Below is a small trained network, with its code and all its weights. Each question gives an input and a class and asks what happens when units are switched off, that is, made to give their printed mean instead of their output.

import numpy as np


def w(rows, s, z=0):
    codes = np.array(rows[::2]) - 128.0
    scale = np.full(codes.shape[1], s)
    scale[-1] = z or s
    return codes * scale


def f(y):
    return y / 2 * (1 + np.tanh(0.7978845608 * (y + 0.044715 * y**3)))


def log_softmax(a):
    a = a - a.max(-1, keepdims=True)
    return a - np.log(np.exp(a).sum(-1, keepdims=True))


def net(x, mask):
    res = np.array(x, float).reshape(1, 4) / 4 @ E
    y = f(res @ A[0][:, :-1].T + A[0][:, -1])
    res = res + np.where(mask, y, B[0][:, -1]) @ B[0][:, :-1]
    return log_softmax(res[-1] @ U[:, :-1].T + U[:, -1])


A, B = {}, {}
E = w([
[51,192,72,120,192,171,40],'x0',
[200,75,36,159,2,204,187],'x1',
[235,203,149,27,132,177,95],'x2',
[152,98,181,16,201,192,227],'x3',
],0.0071)
A[0] = w([
[127,182,179,126,190,103,142,194],'neuron 1',
[152,112,206,85,126,185,222,180],'neuron 2',
[123,92,99,173,89,94,143,175],'neuron 3',
[77,192,167,136,196,55,77,224],'neuron 4',
[224,149,158,108,91,179,199,252],'neuron 5',
[43,105,22,203,132,127,102,182],'neuron 6',
[85,166,199,85,118,76,69,192],'neuron 7',
[114,106,107,153,92,139,173,195],'neuron 8',
[81,82,206,171,177,125,94,230],'neuron 9',
[113,190,131,140,133,131,79,190],'neuron 10',
[77,104,79,203,102,178,112,187],'neuron 11',
[156,157,2,169,59,148,113,205],'neuron 12',
[108,134,17,214,144,169,80,174],'neuron 13',
[135,161,173,90,162,155,168,214],'neuron 14',
[109,103,109,118,147,165,174,171],'neuron 15',
[172,110,138,90,148,142,55,203],'neuron 16',
[93,135,106,156,133,129,78,114],'neuron 17',
],0.0087,0.004)
B[0] = w([
[102,111,185,188,113,85,184,179],'neuron 1',
[156,31,204,39,158,70,94,230],'neuron 2',
[117,130,101,114,165,172,151,192],'neuron 3',
[126,163,146,142,74,34,181,221],'neuron 4',
[253,28,154,118,216,183,90,254],'neuron 5',
[59,183,93,63,154,175,119,230],'neuron 6',
[157,149,173,149,76,26,194,186],'neuron 7',
[133,120,96,100,219,189,140,187],'neuron 8',
[77,137,170,157,112,58,207,188],'neuron 9',
[176,171,147,133,36,80,87,168],'neuron 10',
[95,172,98,76,151,226,112,203],'neuron 11',
[160,138,48,176,107,216,80,234],'neuron 12',
[102,227,55,77,83,149,51,212],'neuron 13',
[111,86,191,139,163,92,129,190],'neuron 14',
[88,107,175,129,202,135,76,162],'neuron 15',
[179,115,183,154,111,102,132,168],'neuron 16',
[130,172,79,62,97,80,126,156],'neuron 17',
],0.0067,0.0098)
U = w([
[4,138,81,110,177,153,207,139],'0',
[70,180,56,106,118,179,66,43],'1',
[98,136,204,223,93,31,205,194],'2',
[254,121,41,170,135,162,127,229],'3',
[113,191,58,80,101,38,118,4],'4',
[175,49,175,60,214,109,125,173],'5',
],0.0077,0.0013)

Each question gives the input, the list of numbers given to net, and the class t.
The units are the neurons (one row each of A and B). Each row of codes is followed by its name. A weight is (code - 128) times the scale printed after its matrix; where a second scale follows, it is the last column's (A, B and U).
mask holds one flag per neuron, in row order. A switched-off neuron (its flag False) gives its mean, the last column of its row in B, instead of its output. The means were averaged over made-up inputs and are rounded, as every weight is.
A unit's drop is (log p(t) with every unit on - log p(t) with that unit switched off) / (log p(t) with every unit on - log p(t) with every unit switched off).
The circuit of an input: a set's keep is (log p(t) with only the set's units on - log p(t) with every unit switched off) / (log p(t) with every unit on - log p(t) with every unit switched off). Starting from the 12 units with the biggest drops (on a tie, the unit counted first), units are removed one at a time, each time the one whose removal leaves the highest keep (on an exact tie, the one counted first), for as long as the keep stays at least 0.8.
circuit, biggest first: the units of the circuit, biggest drop first
top k neurons: the k neurons with the biggest drops, biggest first
drop of u: that unit's drop, to one decimal
input [7,7,6,5], class 5: circuit, biggest first	[neuron 2; neuron 5]
input [5,-3,0,-8], class 4: circuit, biggest first	[neuron 4; neuron 17]
input [3,8,1,-2], class 1: circuit, biggest first	[neuron 13; neuron 11]
input [-6,7,-3,4], class 5: circuit, biggest first	[neuron 2]
input [0,4,3,-7], class 1: top 2 neurons	[neuron 13; neuron 5]
input [3,-7,-8,-7], class 4: top 3 neurons	[neuron 6; neuron 13; neuron 17]
input [-8,7,8,-1], class 5: top 3 neurons	[neuron 2; neuron 5; neuron 13]
input [0,0,-3,2], class 0: top 2 neurons	[neuron 5; neuron 2]
input [-7,8,-8,3], class 5: top 2 neurons	[neuron 2; neuron 15]
input [8,5,-6,2], class 1: drop of neuron 13	0.1
input [-8,5,-4,2], class 5: drop of neuron 2	0.3
input [6,-8,-7,-1], class 2: drop of neuron 9	0.2
